Below is a small trained network, with its code and all its weights. Each question gives an input and a class and asks what happens when units are switched off, that is, made to give their printed mean instead of their output.

import numpy as np


def w(rows, s, z=0):
    codes = np.array(rows[::2]) - 128.0
    scale = np.full(codes.shape[1], s)
    scale[-1] = z or s
    return codes * scale


def f(y):
    return np.maximum(y, 0)


def log_softmax(a):
    a = a - a.max(-1, keepdims=True)
    return a - np.log(np.exp(a).sum(-1, keepdims=True))


def net(x, mask):
    res = np.array(x, float).reshape(1, 2) / 4 @ E
    y = f(res @ A[0][:, :-1].T + A[0][:, -1])
    res = res + np.where(mask, y, B[0][:, -1]) @ B[0][:, :-1]
    return log_softmax(res[-1] @ U[:, :-1].T + U[:, -1])


A, B = {}, {}
E = w([
[122,147,157,183,247],'x0',
[52,237,59,91,194],'x1',
],0.014)
A[0] = w([
[112,117,126,85,138,255],'n0',
[70,209,92,104,145,148],'n1',
[129,141,99,161,185,144],'n2',
[59,192,112,124,129,86],'n3',
[75,157,132,128,122,70],'n4',
[99,140,54,86,38,83],'n5',
[148,134,154,172,253,48],'n6',
],0.016,0.0095)
B[0] = w([
[177,177,170,6,160,194],'n0',
[113,84,162,72,85,254],'n1',
[140,172,108,88,151,202],'n2',
[71,102,152,160,75,209],'n3',
[81,86,108,158,56,158],'n4',
[116,146,65,101,117,206],'n5',
[139,126,70,91,70,244],'n6',
],0.017,0.018)
U = w([
[144,4,150,136,69,165],'0',
[144,194,9,108,122,88],'1',
[156,232,174,76,172,247],'2',
[120,85,105,183,158,85],'3',
[107,153,181,153,164,80],'4',
[125,140,145,169,156,82],'5',
],0.017,0.012)

Each question gives the input, the list of numbers given to net, and the class t.
The units are the neurons (one row each of A and B). Each row of codes is followed by its name. A weight is (code - 128) times the scale printed after its matrix; where a second scale follows, it is the last column's (A, B and U).
mask holds one flag per neuron, in row order. A switched-off neuron (its flag False) gives its mean, the last column of its row in B, instead of its output. The means were averaged over made-up inputs and are rounded, as every weight is.
A unit's drop is (log p(t) with every unit on - log p(t) with that unit switched off) / (log p(t) with every unit on - log p(t) with every unit switched off).
The circuit of an input: a set's keep is (log p(t) with only the set's units on - log p(t) with every unit switched off) / (log p(t) with every unit on - log p(t) with every unit switched off). Starting from all 7 units, units are removed one at a time, each time the one whose removal leaves the highest keep (on an exact tie, the one counted first), for as long as the keep stays at least 0.8.
units of the circuit, in order: the units of the circuit, biggest drop first
unit that matters most: the unit with the biggest drop
k most important neurons: the k neurons with the biggest drops, biggest first
drop of u: that unit's drop, to one decimal
input [-7,-1], class 1: unit that matters most => n5
input [2,-3], class 2: 3 most important neurons => (n1 n3 n4)
input [-3,2], class 2: 3 most important neurons => (n6 n0 n4)
input [-5,-2], class 1: 2 most important neurons => (n5 n1)
input [1,-3], class 2: 2 most important neurons => (n1 n3)
input [0,-3], class 2: 4 most important neurons => (n1 n3 n6 n4)
input [4,-1], class 1: 3 most important neurons => (n6 n1 n0)
input [8,-7], class 1: units of the circuit, in order => (n1 n6)
input [-4,-3], class 1: 2 most important neurons => (n1 n3)
input [5,8], class 0: 2 most important neurons => (n1 n3)
input [1,3], class 2: 2 most important neurons => (n0 n6)
input [-4,0], class 1: 3 most important neurons => (n5 n1 n2)
input [5,-4], class 1: 4 most important neurons => (n1 n3 n6 n0)
input [7,1], class 1: units of the circuit, in order => (n6)
input [-1,3], class 2: 2 most important neurons => (n6 n0)
input [1,-1], class 2: drop of n1 => 0.1
input [4,6], class 0: drop of n3 => 0.3
input [2,5], class 0: drop of n1 => 0.4
